[ -65  121  105    5  -86   30  -44  -22   75   -2 -129  206  100 -117
 -148  111  144  121   68  116 -326  117  117  167   23   39  106   78
  280  -67  -46   22   43   13] | Sep
[ 151  -47 -108 -115  -35  -88  145   81  -22   11   12    9  141  188
 -132  411   90  -24   -8   77   66  102   50 -135   15   20  157 -166
 -154   29  109    7  -32 -118] | zutof
[ 363  -37   75   95   62  130   62 -157 -262  158  -99  337   67   -2
 -133   33 -179   51  389  -47   76   53   -1 -226  121  151  141  -25
  268   38  303  -37 -257  228] | zin
[   7  -75 -287   81  100  -77  124 -150  -35  190   49    9  -44  194
 -112  -64 -172 -143   13   42  336   70  -40 -231  201    8   32   62
 -110   57  260 -223   31  -82] | luvu
[-325   31  132   68   52 -235 -270 -160  -61   32   14 -126  -85  -19
  100 -116  -23   45  348  -28  -81  115  -61    4 -238   48    7  -52
   96  124  126    3  -17  -81] | Sep
[ 315   45   25   -3    0   12   21    4   51  -34  108 -127   85  -44
    5  106   36  -84   47  -17  -29  -56  137 -153   51  -70   50   68
   40 -105  -79   18 -121 -176] | basig
[ 262   97  148  133   77 -108 -104   26  -33  -73   86 -252 -100  -51
  -66   88    4   65  -97  -10  -40   -6   18 -365   55 -297   69  270
  365 -230 -103  -41 -300 -108] | gis
[  28   60  101   16  -72 -125  148  106  103  238   61   61  136 -139
   -3    4  -11   23 -329  -42   82  180   19  -18  253  -24   37 -128
   73 -144  269  -30 -570   49] | ver
[ -19 -256 -182 -185  125 -316 -158  -17  -12  -88 -123 -103   75  151
   95  196  195 -170  -37  237 -164 -174  -31  -66   71  -83  121 -351
    1  -99  -87  -28  -17  -17] | ver
[ 145   37   23  -25  -59   45   40  -33  -51   70   79  113    7 -102
  -14    9  -33   29  -11 -108   41   70   14   96  -34  104   18 -142
   37   67   90   36 -169  -36] | zin
[-182 -203 -236   51  -42   77  160  -34  -60  314 -101  108   49  139
  138 -188  -46  -96  175  -58    8  200 -110  -44  -38  123  -24   74
 -457 -114  131  -20 -132  134] | basig
[ 276   35  -17  118  132   18   89  162  278  254  -44  -38  135  -20
  280  -54  -67  -32 -162  -52 -118  134 -183  103  103  -36    1  105
 -109   56 -287  -30 -307  266] | Sor
[-174 -128   14    3   -7   72   27 -180  -65   33   61 -113  -30  147
  -83 -204  -53   75   39   69  101  250 -143  209  -46  -18  115   42
  -48   65 -189   16 -103 -104] | Viben
[ 146 -127 -271 -121  -24 -107 -289  147  268 -152  -21 -298  262   87
  108  227  239 -132  -91  291 -140  -84   26   58   70 -157  119 -229
  -51  103 -180  168 -142 -133] | basig
[-415  102   68  179  -74 -314  -98  -20  -80  118  111  -76 -203    2
 -306  -70  153  278 -249  101   37  335 -294  169 -161  -70 -106  174
    7  -70  -61   40  -24  -18] | zin
[ 208   99   78  -12   65   72   40   11  161  -94  -57  -54   64  101
  126  261  -12  -72   24 -105    7  -68  196 -194   84  -80   60  -74
  -76   76   71    1  -22   26] | basig
[  90   55  154  -42  -27   32   41  -28  -84   37  -26   74   62   60
  -14  112 -100 -159   57  -35   48 -184  135  -39  119  -31  -43  -41
  103   -6  143  -47  -76  -12] | Viben
[ 166  263   79   31  -68  -53 -148  -65   54 -189   27 -145  113  123
 -163  390   48   43  -47  -21  -41  -72  143  -32  292    3  229   -7
  185  176 -172  127  -91   77] | zutof
[ 279  -56 -251  147 -108 -108   32  -30 -119  147  125 -161 -236  -33
  -35  -55 -199 -221  -36  -68   -1  -28 -145   62  145 -194    8  261
  173  -22 -278  -53 -446  -72] | Sep
[ -43  155  127 -120   65 -133    4  -32  -24 -144  -66  198  259 -142
   31  253  264  270 -166   92 -281  235  177  301 -448  -21  133 -166
   20  137 -159   91  -76  -89] | gis
[ -67   99   67   -3   87   72  -41   37 -147   17 -133  -59  143   82
  180  111 -226   15  216   -9  -55   38  224 -123  216  189  241   73
    2  -94  154   33 -234   43] | Viben
[  34 -192 -151    9  -62    2  -90    3   84 -125  -45  164 -111  -13
  -54 -165   61 -175  -39  -37  -83  -87  -92  220   23 -322  -53 -230
   72  549 -163   -5  121  164] | Lifi
[-550  141 -117  116   -8  109 -409 -123 -125   98   29 -291 -188  175
  187 -348  -61  -70    9  -25  199   42  -56  -10  175 -108    4  -82
 -114  101   34   66  161  166] | basig
[ 110  -74  171   21 -129 -135  267   52   15  -16   17  -63   96   82
 -154  274  -92  -15 -124   20 -101   21   -2   32 -151 -115  137   10
  250  100  -40 -114 -141  -29] | luvu
[ 184  228  -16  -11  -75  283  -61  -81  337  -37   91  -94   66  -80
  182   -9   68  132 -183 -161   -4  135  181  369 -117  141 -102  -52
   -3   53 -143  104 -209  102] | dov
[ 288   76 -222   15   14  -19  -25  -24   41  -22   68  131   59  -27
   70   94   75  -14  -75 -134   57  -46   23  -23  -46   13  -27 -122
  -42  119  -25  -47 -103   -7] | Lifi
[ 300   14 -177   47  -22  -52   71  153   47  154  183   81   79  -74
  152  194  249   75 -157  -88 -138  214  -97 -374  114    6  182 -107
  114  -56  -75  117  -69 -161] | Sor
[-213  -18 -196  -49   24  -64 -126   64  135  -17  -51 -221   63   52
 -135    3  113  -78 -210  158   -6  -59  -28   66  -56 -129  -49   22
   20 -168  -68  -87  -78   62] | ver
[ 248  298  -88   63  136  -48  144  -53  -38  234  113  -29   14 -240
  320   32 -113   15 -194  -24   37  265  141  -60  245  -89  183  137
   68  216   10  114 -391 -146] | kili
[ 228  -97 -276   96    6   74 -202  170  288  -88   63 -244   51   64
  170  143   70 -101 -200  -17    7  183 -119   57  -18  -72   12 -179
   38  376 -105   69 -250   89] | gis
[  -3 -194 -214   37   -4   75  -61   52   17  215  100  158  -26 -134
  128 -289   67 -129 -179   82   41   83 -115 -305  198 -110  -42 -103
  -54 -234   -7   64   40  166] | vek
[  -5 -142  -89   84   51 -117  -33  -49 -216   51  -58  208  106  -11
 -226 -312 -160  -88  123 -127  208 -301 -180   48  153  116  -16 -153
  -66   15  170 -161 -260  169] | ver
[ 254  109 -206  165  140  -67  100 -204  287   91  -61  229  207   26
  106  332   71  -22    4  -13  -71  152   33   28 -119  -37  254 -288
 -385  -35 -133    9   13   89] | luvu
[ -96 -105   17  -22  -87  -77  331   16  -61   14  -78  152   63 -128
 -172    3   44  -14   90  108  -16  -73   28  -91   13   27  -58  201
  -38 -136  236  -50   -2  -17] | kili
[-221   24 -194  -50 -141   64  -13  -35  153   48 -128   20  114   71
 -154 -121  188 -189 -161  154  -22 -118  -11  234  335 -208  -30   92
 -215  -57 -225  -31    7  157] | zutof
[ -23 -149   54 -140  -72 -104 -111   -8 -387  284  123 -247 -183   96
  292 -121 -232   44  -24   92   29  434 -240 -243 -140  -43  127  165
  -84  265  -96   75  -78   90] | kili
[-348 -126  175  227   39 -167  128   96 -241  125  -10  -58   88   27
   72   61  192  163 -290  271 -132  253 -291  101 -132  -33   75  -14
   78 -179  -44  218  -72  -86] | basig
[ 124  -11   98  -61  104  211  183   41   16  195  -57  205  167   66
 -125   53 -141 -125  134   31   10   66   36   56  128  119   33   68
 -243 -160 -147   25   60  132] | Sor
[ -45  133   52   17 -116   50  -63  -25    5   73   27  -13   56   55
 -155  -11 -142 -147  152  -28   36 -135  125  -18  130  -45  -20  158
  -15  -77  -68  -12  -19   76] | ver
[ -62   75   97  175  120 -158  -52  -99  -91  -45    0   35 -233  -87
   42 -175   58   86 -139 -121 -152  -15  -99  -45  156 -206   89   33
  175  -39 -249  -55   15   94] | Viben
[ 109  -80   57   20   24 -151  -25  -75  -23 -178   21  -57  -84  212
 -241  208  -41 -183   84 -144   -9 -258   60  -95  -59 -214  -24   -9
  -82   51 -169  -15   56 -103] | zutof
[ 386 -102  -82  129  115  -62  236   21 -181  395   61  -45 -125  198
  -87 -152 -197  -75   36  -44  281   50 -286 -158  196  -34   15   95
 -216 -106   67 -203 -155   61] | ver
[ -29   -9  -88    4  -33 -131  110  -35   16  -44   34   16  -76  -65
    7  184   19 -150  -14  -30   46  -26  -62   43  -11  -12  -29 -127
  205  209  126  -89  -48 -125] | Sor
[   9   59  -57  -83   30 -119   35   41 -186  -54    9  -27   59  141
 -250  213   87  -17   72  126  145 -100   49  -52   -4  -64   76 -126
  140   26  122 -125   72 -169] | ver
[-198   26   41  -66 -187  197  118   32 -230  124  -64  -44  319   45
 -133  -62  -89 -121   67  244   99    4   54  136  197   47  139  170
 -199   57   32  129  -15  187] | Sor
[ 191  282  102   59 -105  124  140 -151   17   10    0  150   53 -120
   48  202 -118    8   90  -88   87  151  145  196  102  151  115  -26
  -67  113   54  -27 -166   94] | gis
[   4  -12  -76 -135   75   87    9 -114   79  123   26   73  -37   -7
  219   -8   28  107   47 -183   83  252  -87   75 -186  135   63 -363
   45  107  146  -21 -274 -103] | Sep
[-335 -248  258    7  -60 -145 -164 -100  -93 -110  -77    4  -83  -94
 -199 -160 -119 -100   39   38 -181   67  -22  306 -129 -167   -6 -140
  480  235   79  -40 -300   23] | zutof
[ -32  -75  118    5  -17  -43   46  -14 -174  -54  -14   98   66  -24
 -172   83   80   60   73   72    3   82  -20   57 -183  -19   67 -164
  152  183  198   24   41 -131] | dov
[-197   59   38   37  120   10   15  102  344 -137  -52   54  127  -57
   60   55  -70  139  -83    9   40  -88  -58  219   18  202  -68  -66
   42 -101 -115   75 -131   -4] | dov
[ 260   35  135  113   78    4  -23  -47 -138  -62   98 -100  -12  114
 -130  -54   18  -27   99 -126   47 -146  146 -341   12 -199   27  141
   -4 -185  -61 -109   96  -40] | luvu
[ 554   68  -99  147  140  -64  134  197  216  247  167   -8 -147 -110
  501   30 -119   24 -189 -385   51  211 -114 -434   85   98 -152  106
  -11   23   12  -92 -446  209] | vek
[ 132  -33  -63 -105   -2  -14   18 -124   30 -139  -40  -96    6  112
 -258  157    5   36   24   92    6  -19  111   74   12  -43  136   -9
  142  204   55    2  -13 -126] | gis
[ 390 -154  176  -64  -60  -59  -51  -77 -204  157   43  243  -98  177
  -70 -119 -274  144  153   67  104  258  -39 -122   33  -17  -21  260
 -149   40  -89  -72  -80   31] | gis
[ 203 -134  -26  -69   -2   10  101   37 -238  178   17  106  -91   31
 -240    8 -171  -29  -41   41  113  205 -111   29  171  -55  113   -6
  320   53   72 -119 -371 -171] | dov
[ 221  -13 -252   37  131   -3   56   69  -39  314  -75  116   60  128
  137  133   19  -27   41   41  -24  294 -113  -98  244  110  182  -92
 -173    9   51  -37 -165   85] | Viben
[  86  129  137   77  165 -130   21   50   58  110  177  -61  -68 -160
  187 -121  -85  353   57  -26  -24  350   -3  125 -197   74   60   26
  133  197    4  167 -210 -250] | zin
[ 111  104 -228  -79 -168  115  189  -47   18  120  -51  -13  192    3
  166  223  -43   65   -6  316  129  307 -104  158  162  331  353  -94
  -92  148   90 -151  122   75] | Sep
[ 299  -71   -7   25  -95  -55   35   26  -49  -47   51   -5  -14   61
  -82  226  -20   18   14  191  160  154   31 -173  148  -28   74   37
   60   42  232  -11  -51 -202] | vek
[ 899   31  260   33  228  -48  206  -74   24  -40   -3   59  -57 -207
 -119  151 -145  -46  400 -121   31 -112   35 -266  334  -51   60  209
  395  -77  -13 -118 -592  -97] | dov
[-254  -87   31  -12  139 -394  143 -200 -212  119  -39   91   13  -72
 -172   -1   -7  -38  216  154  110   55 -189 -163  259   57  206 -141
  182   39  246 -104 -192  -77] | kili
[-224   68 -223   63   50  -72    4  -51  303  272  136 -259 -111   69
  412 -189  201   86 -248  -14    9  465 -193  147 -183  -91  -71  -18
 -125   30 -229  -91 -140   19] | Sep
[  64  -22 -105   18   17 -161   98 -158   44  -37  -56  148   51  170
 -101  232  123  -81  -87   61  152    1   93    1  -41 -166   -7 -176
 -100  -29  169 -173  -57 -178] | vek
[ 198    8  110  -32   15   39  188   38  144  -85  -80  140  129   46
 -171  321   58  -58  -19 -101  -74  -52  171 -132  127   -1   25   36
   28   89  156   62  -93 -112] | Sep
[ 403 -134   88   60  155 -239   34  162 -110   38  137 -129 -342  -99
 -113   84   30  103 -136  -94 -120   83 -282 -360 -101 -191  -21   31
  371  144  -57   18    5  119] | Sor
[-294  -59  -90    1 -111   53 -175  -37 -202  113 -128 -108  273  146
  -92  -52  151 -150   60  209 -135   18   61 -199  135 -156  285   58
 -501 -383 -114  137  104  150] | ver
[ -46 -112  -95  117  -44  -25  -34   -7  -32 -105   91   48 -146   21
  -58 -127  -43 -196 -228 -132  145 -155  -39  -93  117  -93 -225   97
    0   36  -20  -80   19    4] | Sep
[ 237   81 -115   -6   -5   89  -93   36    5  -11   -2 -225  -82  103
   55  -13  -84 -174  -58   10   25 -188   94  -61  167  -56  -67  186
   30   48  -72 -156  164  132] | Lifi
[ -89    7 -174  -42  -28 -150  -50   28 -170  -27   28   29  -46  189
 -236  209   29  -31  -64   38   37  -24  113 -123 -165 -178  106 -139
  -43 -203  -25 -158  144  -82] | ver
[ 258   28  -10  -71 -102 -147   28   50  280  -45  -43 -249   60    4
  190  258  265   95 -313  -42 -317  -99 -103  251  -62  109   92 -152
 -245 -163 -243   99  -63  -31] | ver
[ 484  188  -15  115   49 -115   88  -14  -24   97   80  -93  -52   54
   83  287  -87  -79   51 -107  -11  -33   95 -269  164  -57  107  129
 -145  -41 -110   -1  -44   90] | luvu
[ -47  -23  134  -42 -108  -17  -27   14 -121  -49   13  -33   20  113
 -147   86  -83 -106   52   -9   15 -348  121 -131   26 -127  -56   78
   20 -308   10   82   18 -105] | Sor
[-130  -84 -163  -71 -246   23 -178  142   81 -119  -41 -110   14  183
   77  264  261   50 -342 -140 -195    2    6   82   64   90  125 -391
 -142 -116   19  155  -21   82] | Sor
[ 205 -144 -169 -185   66  -61  125   -1 -152  149 -116  115  198  210
   11   22   52   32 -118  108   59 -114 -159  -42  200   57  153  -36
 -347   49  -37   53  -35 -129] | zutof
[   4  -19   42  -41 -112  -52  -46  -44   -1  -88   23  -31  -61    1
  -93   18   49  -23   54   64   61   39   34   45   89 -116   42 -139
  202  150  100  -95  -58   -9] | gis
[ 157  136 -195  138  138  124  194  -57  130   61   72 -313  104   57
  246  258   80 -101  -59  124   68  426   80  -50 -154    5   15  382
 -249   11 -113  -22 -135 -166] | Viben
[-266  -19  -57 -131 -106 -343  199 -139  -18  -69  -61   31  -32   -1
 -295  178   68 -130   87  119  -33 -135    9  156   35  117   15  -48
 -205 -189  -18 -211  175  102] | Lifi
[   3 -138   10    2  -38 -112 -192   19 -134  -26   24   17  -55  112
  -52  -51   97  -40 -138  -52  -53  -24  -29 -240  336  -83  139 -146
 -161   72   58  132  175  -40] | Sor
[ 172   95  -70  -37   41   23 -100  -93  -21  -79   29  -34  -60  -17
   29   91  -28 -286   66  -72  152 -188  120 -208  161  -89  -98  -17
  137  -20   68 -220  -36   24] | Lifi
[-170  103  143   19   42  -90  -31   65  -51   92   79 -168   39   -6
   41   53   68  233 -233   66  -65  289  -68   61  -18   35  169 -106
  266 -264 -150    6 -275  157] | Sor
[ 342 -137   -1   27  -12   32   58   -5 -184  -14   35   96 -118  220
 -269  120  -68  -40  120  -60   73 -125  103 -206 -175 -133 -101   97
 -119  -90   63  -21  162  -39] | zin
[ 209   57 -271  -64   43   38  -16   -7   22  -16   50  -38   68  157
  135  181   37   31  -54   20  180   42   32  -13   10   77   58 -131
  -57    8  -19  -73  -81  -64] | Sor
